Small tables with named rows and columns. After each table, cells are looked up by row and column.

Zifupuz
|  | Fum | Popoka | Neme | Zef |
|---|---|---|---|---|
| Motif | -310 | 252 | -100 | -136 |
| Nema | -137 | 273 | -117 | -161 |
| Dofuni | -560 | 8 | 134 | 23 |
| Kipusu | 54 | 531 | -60 | -167 |
| Kob | 206 | 733 | -340 | -337 |

Kob, Neme: -340
Kipusu, Neme: -60
Motif, Fum: -310
Motif, Popoka: 252
Kipusu, Popoka: 531
Nema, Zef: -161
Dofuni, Zef: 23
Dofuni, Neme: 134
Nema, Fum: -137
Kipusu, Fum: 54
Kipusu, Zef: -167
Kob, Zef: -337
Motif, Zef: -136
Dofuni, Fum: -560
Kob, Popoka: 733
Dofuni, Popoka: 8

Kigilu =
|  | Miv | Gil | Sim | Fatagi | Linef | Zuv |
|---|---|---|---|---|---|---|
| Gusasid | 72885 | 15231 | -45897 | 4137 | 16609 | 15070 |
| Vem | -48574 | -49446 | -29976 | 59904 | -40937 | -36862 |
| Vobamiz | -66987 | -29787 | -17974 | 37154 | -53996 | -37450 |
| Tos | -72805 | -18859 | -10688 | 24678 | -57462 | -35548 |

Miv of Tos = -72805
Fatagi of Gusasid = 4137
Miv of Gusasid = 72885
Sim of Tos = -10688
Linef of Gusasid = 16609
Fatagi of Tos = 24678
Gil of Gusasid = 15231
Linef of Vem = -40937
Linef of Vobamiz = -53996
Fatagi of Vem = 59904
Zuv of Vobamiz = -37450
Sim of Vem = -29976
Gil of Vobamiz = -29787
Miv of Vobamiz = -66987
Sim of Gusasid = -45897
Linef of Tos = -57462
Zuv of Vem = -36862
Sim of Vobamiz = -17974

Bapag.tsv
	Keb	Kolo
Faf	0.4	0.0
Zetam	0.5	0.7
Rof	0.3	0.1
Kapigag	0.3	0.1
Rir	0.4	0.0
Mev	0.4	0.1
Pap	0.3	0.1
Num	0.2	0.2
Divim	0.3	0.1
Rar	0.5	0.8

What is the Keb of Divim in Bapag?
0.3
What is the Keb of Num in Bapag?
0.2
What is the Keb of Rof in Bapag?
0.3
What is the Kolo of Rir in Bapag?
0.0
What is the Kolo of Rof in Bapag?
0.1
What is the Keb of Kapigag in Bapag?
0.3
What is the Kolo of Num in Bapag?
0.2
What is the Keb of Pap in Bapag?
0.3
What is the Kolo of Pap in Bapag?
0.1
What is the Kolo of Rar in Bapag?
0.8
What is the Kolo of Divim in Bapag?
0.1
What is the Kolo of Faf in Bapag?
0.0
What is the Keb of Faf in Bapag?
0.4
What is the Keb of Rar in Bapag?
0.5

Tad.tsv
	Bur	Futigob	Ruf	Vefubo	Masi
Segub	1.47	6.08	5.61	6.55	1.13
Rem	2.04	5.58	5.20	5.87	1.73
Fod	4.78	3.29	3.38	2.99	4.95
Valeto	4.96	3.12	3.30	2.91	5.11
Lumodin	5.40	2.78	3.07	2.59	5.71
Vuro	1.12	6.38	5.79	6.76	0.73
Fofu	1.17	6.35	5.77	6.73	0.81
Rik	7.01	1.40	1.97	0.85	7.51
Lega	2.54	5.18	4.81	5.19	2.35
Sul	0.93	6.52	5.95	7.07	0.45
Kaso	5.98	2.26	2.65	1.93	6.30

Vuro, Bur -> 1.12
Rik, Bur -> 7.01
Rik, Masi -> 7.51
Kaso, Vefubo -> 1.93
Segub, Vefubo -> 6.55
Lega, Bur -> 2.54
Sul, Masi -> 0.45
Vuro, Masi -> 0.73
Sul, Bur -> 0.93
Fod, Masi -> 4.95
Rik, Futigob -> 1.40
Valeto, Bur -> 4.96
Lumodin, Futigob -> 2.78
Lega, Masi -> 2.35
Sul, Futigob -> 6.52
Fod, Vefubo -> 2.99
Fod, Ruf -> 3.38
Rem, Ruf -> 5.20

Zuk =
fields: Vuk, Bil, Dubi, Bupe, Pozubo
Supomel: [-0.060, -0.106, 0.878, -0.228, 0.112]
Pof: [-0.094, 0.326, 0.791, 0.054, 0.360]
Kilez: [-0.256, 0.153, 0.328, -0.099, 0.197]
Betudu: [-0.278, 0.332, -0.311, -0.219, -0.052]
Lufizof: [-0.008, 0.215, 0.948, -0.036, 0.273]
Vop: [-0.503, 0.007, 0.249, 0.000, 0.393]
Buv: [-0.367, 0.486, -0.366, -0.058, 0.125]
Suk: [-0.426, 0.314, 0.454, 0.214, 0.594]
Reze: [-0.402, -0.383, 0.705, -0.164, 0.304]
Vezir: [-0.163, 0.302, 0.466, -0.031, 0.242]
Tugi: [-0.063, 0.910, 0.120, 0.137, 0.258]
Gub: [-0.356, -0.108, 0.189, -0.234, 0.095]

Reze, Bupe -> -0.164
Betudu, Pozubo -> -0.052
Tugi, Bupe -> 0.137
Suk, Vuk -> -0.426
Gub, Bil -> -0.108
Pof, Pozubo -> 0.360
Betudu, Vuk -> -0.278
Gub, Dubi -> 0.189
Vop, Bil -> 0.007
Pof, Bil -> 0.326
Vezir, Dubi -> 0.466
Supomel, Vuk -> -0.060
Which row has the largest Dubi? Lufizof

Diz =
        Lus  Pefi  Zarigen  Raruza  Lem
Lobup   650   566      411     638  611
Kuv     600   508      502     553  644
Vomuz   556   414      508     445  732
Domute  365   486      690     302  677
Semu    628   746      583     719  427
Des     574   419      452     507  719
Tud     654   937      623     897  238
Zodome  399   606      734     398  568

Zarigen of Des = 452
Lus of Vomuz = 556
Lem of Semu = 427
Lem of Lobup = 611
Lem of Domute = 677
Pefi of Kuv = 508
Lus of Zodome = 399
Zarigen of Kuv = 502
Lus of Lobup = 650
Raruza of Domute = 302
Lem of Tud = 238
Zarigen of Zodome = 734
Pefi of Des = 419
Raruza of Lobup = 638
Pefi of Zodome = 606
Lem of Kuv = 644
Which row has the largest Lus? Tud

Desagi =
	Rak	Sokitul	Viv	Bora	Zaz	Bozef	Gefi	Zogir
Ful	34	45	12	155	197	33	196	44
Finosa	201	199	60	24	204	195	58	31
Fil	27	19	12	192	185	11	191	78
Fut	48	227	188	61	31	52	25	197
Kilup	214	34	24	116	188	159	189	20
Liki	195	192	107	16	195	202	49	20
Guf	45	27	19	156	182	19	188	38
Dob	199	202	170	59	97	187	40	90
Mukage	196	209	196	39	66	187	20	125

Rak of Liki is 195
Zogir of Mukage is 125
Zogir of Ful is 44
Bozef of Ful is 33
Bora of Dob is 59
Rak of Guf is 45
Rak of Finosa is 201
Zogir of Fut is 197
Zogir of Kilup is 20
Viv of Kilup is 24
Zaz of Kilup is 188
Rak of Ful is 34
Viv of Mukage is 196
Bora of Fil is 192

Fod
|  | Nav | Fezabu | Bofifov |
|---|---|---|---|
| Dev | 2.874 | 2.000 | 7.676 |
| Pibikas | 0.961 | 8.062 | 1.496 |
| Zoz | 6.001 | 7.612 | 1.591 |
| Sebev | 8.286 | 3.838 | 0.724 |

Fezabu of Zoz = 7.612
Nav of Dev = 2.874
Bofifov of Sebev = 0.724
Bofifov of Dev = 7.676
Fezabu of Sebev = 3.838
Nav of Zoz = 6.001
Bofifov of Zoz = 1.591
Fezabu of Dev = 2.000
Bofifov of Pibikas = 1.496
Fezabu of Pibikas = 8.062
Row with the largest Bofifov: Dev

Table Pip
	Dit	Kip	Bak	Rom	Vebol	Vad	Mak	Rilep
Vunafi	76994	23882	-51624	-46382	75754	20203	-68721	-35767
Ril	37593	-60597	-22583	57592	28580	40338	61394	-69699
Tunat	16382	12454	-5063	-24449	-71302	-2443	20628	4446
Nefo	15379	-81934	70741	-55305	-81129	-61165	10183	-82591
Rupo	-83360	-11548	-33182	77156	32478	-524	27914	43317
Vafi	-3319	67682	37853	8126	-51328	-30758	-58024	59301
Tis	-78671	-3458	68350	-83417	7356	64310	-43758	10803
Zekores	-48428	31225	28491	-26009	-28639	48978	-28387	-83249

Tis, Vebol => 7356
Rupo, Mak => 27914
Tunat, Rilep => 4446
Vafi, Mak => -58024
Tunat, Kip => 12454
Vunafi, Kip => 23882
Zekores, Rom => -26009
Vunafi, Rom => -46382
Rupo, Kip => -11548
Vunafi, Mak => -68721

Foga =
	Tudu	Kagavat
Veka	-0.46	-0.12
Raf	-0.56	0.70
Nesimeg	0.49	-0.14
Dipali	0.41	-0.25
Bilazi	0.44	-0.22
Kikuna	0.83	-0.44
Bedebo	0.50	-0.19
Lepa	0.97	-0.48
Teg	0.03	0.13
Sil	0.13	-0.50

Tudu of Bedebo = 0.50
Kagavat of Sil = -0.50
Kagavat of Nesimeg = -0.14
Kagavat of Veka = -0.12
Kagavat of Bedebo = -0.19
Tudu of Kikuna = 0.83
Tudu of Raf = -0.56
Tudu of Lepa = 0.97
Row with the largest Tudu: Lepa

Verib
cols = Gor, Rumivof, Tomo, Zomap, Vizap, Bes, Pipamol, Satalef, Likav
Tum: [6.953, 5.642, 5.469, 3.788, 4.614, 5.087, 6.397, 5.585, 5.575]
Togu: [4.927, 5.269, 6.171, 4.539, 5.101, 8.079, 2.455, 5.077, 4.288]
Fovava: [8.087, 6.454, 5.469, 3.629, 3.282, 4.635, 5.085, 5.594, 5.469]
Tedez: [6.321, 4.932, 6.911, 3.258, 5.326, 6.123, 6.677, 4.919, 6.485]
Rufazo: [4.693, 5.489, 5.571, 7.481, 6.304, 4.590, 5.372, 4.440, 6.085]
Dus: [5.674, 5.555, 4.587, 4.320, 5.015, 6.366, 5.306, 7.231, 4.611]
Rituv: [6.647, 5.501, 4.155, 3.565, 4.794, 5.109, 7.722, 8.144, 5.469]
Lupevam: [4.158, 4.592, 5.781, 4.728, 6.344, 7.393, 5.325, 5.977, 6.155]
Tikinum: [3.949, 3.723, 7.135, 2.282, 6.490, 9.766, 5.275, 5.669, 6.889]
Zipalas: [4.569, 6.102, 1.976, 6.425, 5.331, 5.469, 4.679, 9.424, 2.960]
Fofege: [5.886, 5.421, 7.283, 4.853, 5.064, 6.115, 3.981, 3.347, 5.585]
Zoz: [3.510, 4.857, 3.974, 6.016, 6.680, 6.967, 5.431, 7.494, 5.469]

Rufazo, Zomap => 7.481
Dus, Tomo => 4.587
Lupevam, Rumivof => 4.592
Rufazo, Tomo => 5.571
Rituv, Pipamol => 7.722
Zoz, Satalef => 7.494
Fofege, Satalef => 3.347
Rufazo, Vizap => 6.304
Rufazo, Pipamol => 5.372
Lupevam, Likav => 6.155
Tum, Bes => 5.087
Tum, Gor => 6.953
Togu, Gor => 4.927

